Below is a small trained network, with its code and all its weights. Each question gives an input and a class and asks what happens when units are switched off, that is, made to give their printed mean instead of their output.

import numpy as np


def w(rows, s, z=0):
    codes = np.array(rows[::2]) - 128.0
    scale = np.full(codes.shape[1], s)
    scale[-1] = z or s
    return codes * scale


def f(y):
    return y / 2 * (1 + np.tanh(0.7978845608 * (y + 0.044715 * y**3)))


def log_softmax(a):
    a = a - a.max(-1, keepdims=True)
    return a - np.log(np.exp(a).sum(-1, keepdims=True))


def net(x, mask):
    res = np.array(x, float).reshape(1, 3) / 4 @ E
    y = f(res @ A[0][:, :-1].T + A[0][:, -1])
    res = res + np.where(mask, y, B[0][:, -1]) @ B[0][:, :-1]
    return log_softmax(res[-1] @ U[:, :-1].T + U[:, -1])


A, B = {}, {}
E = w([
[180,101,87,61,60,84,238,127,183,102,169],'x0',
[212,179,198,164,196,174,183,155,167,92,119],'x1',
[87,123,187,94,168,139,216,140,3,57,67],'x2',
],0.013)
A[0] = w([
[156,191,138,142,64,73,95,97,161,141,208,161],'n1',
[65,122,103,91,137,104,203,50,132,122,111,108],'n2',
[78,158,119,189,155,132,76,156,66,123,99,130],'n3',
[127,19,93,98,127,90,160,50,103,114,74,121],'n4',
[172,87,122,124,73,149,85,172,178,200,147,3],'n5',
[103,133,98,215,193,124,102,104,134,142,223,138],'n6',
[155,198,146,118,106,178,57,115,135,117,152,142],'n7',
[61,81,115,101,96,118,68,68,79,201,157,118],'n8',
[215,64,105,100,124,160,212,145,163,126,164,109],'n9',
[175,126,118,161,158,226,104,93,145,191,136,134],'n10',
[92,23,174,96,73,82,178,125,140,101,140,111],'n11',
[168,189,158,181,124,218,119,125,152,177,157,161],'n12',
[129,112,80,61,105,143,121,142,86,49,103,141],'n13',
[86,170,133,117,168,160,149,186,111,107,100,237],'n14',
[138,105,142,95,81,162,87,73,172,255,206,181],'n15',
],0.0087,0.0046)
B[0] = w([
[77,37,231,82,144,173,133,122,61,115,113,223],'n1',
[160,170,56,141,114,99,36,105,138,68,94,197],'n2',
[24,67,147,114,169,120,102,99,160,123,91,227],'n3',
[137,165,104,139,70,88,58,54,126,163,142,213],'n4',
[168,79,150,102,101,89,125,198,126,99,181,200],'n5',
[161,193,123,168,100,55,123,132,145,127,152,189],'n6',
[169,170,148,184,74,100,254,93,178,175,127,178],'n7',
[83,51,153,84,169,143,179,165,57,134,101,238],'n8',
[91,89,213,87,205,150,98,155,118,79,52,237],'n9',
[222,142,149,179,177,108,73,90,141,120,84,198],'n10',
[135,195,94,137,114,99,122,107,208,127,144,220],'n11',
[173,208,143,125,168,84,129,52,96,190,150,220],'n12',
[138,79,61,185,53,72,92,134,165,119,158,199],'n13',
[135,105,126,101,176,76,150,167,121,77,143,221],'n14',
[82,86,217,132,163,75,135,147,117,189,69,254],'n15',
],0.007,0.011)
U = w([
[93,134,255,131,164,164,196,137,88,146,114,202],'0',
[87,108,197,90,133,105,127,209,109,64,136,1],'1',
[239,207,97,191,81,96,100,44,126,156,190,211],'2',
],0.0083,0.00074)

Each question gives the input, the list of numbers given to net, and the class t.
The units are the neurons (one row each of A and B). Each row of codes is followed by its name. A weight is (code - 128) times the scale printed after its matrix; where a second scale follows, it is the last column's (A, B and U).
mask holds one flag per neuron, in row order. A switched-off neuron (its flag False) gives its mean, the last column of its row in B, instead of its output. The means were averaged over made-up inputs and are rounded, as every weight is.
A unit's drop is (log p(t) with every unit on - log p(t) with that unit switched off) / (log p(t) with every unit on - log p(t) with every unit switched off).
The circuit of an input: a set's keep is (log p(t) with only the set's units on - log p(t) with every unit switched off) / (log p(t) with every unit on - log p(t) with every unit switched off). Starting from the 12 units with the biggest drops (on a tie, the unit counted first), units are removed one at a time, each time the one whose removal leaves the highest keep (on an exact tie, the one counted first), for as long as the keep stays at least 0.8.
units of the circuit, in order: the units of the circuit, biggest drop first
most important unit: the unit with the biggest drop
k most important neurons: the k neurons with the biggest drops, biggest first
drop when u is switched off: that unit's drop, to one decimal
input [-6,-8,-6], class 0: most important unit -> n15
input [2,-2,-8], class 1: 2 most important neurons -> [n5; n6]
input [7,3,6], class 1: 2 most important neurons -> [n9; n12]
input [8,2,-8], class 0: 2 most important neurons -> [n15; n1]
input [-7,1,0], class 2: units of the circuit, in order -> [n1; n9]
input [2,-6,-7], class 1: 2 most important neurons -> [n5; n12]
input [8,-7,2], class 2: 2 most important neurons -> [n4; n11]
input [4,-1,-5], class 1: 3 most important neurons -> [n5; n12; n7]
input [-5,-1,-7], class 0: 3 most important neurons -> [n15; n1; n8]
input [5,6,3], class 1: drop when n12 is switched off -> 0.2
input [1,-2,-7], class 1: drop when n15 is switched off -> -0.8
input [4,-5,-6], class 1: drop when n12 is switched off -> 0.1
input [-3,0,-8], class 0: drop when n1 is switched off -> 1.1
input [-4,1,-3], class 2: most important unit -> n9
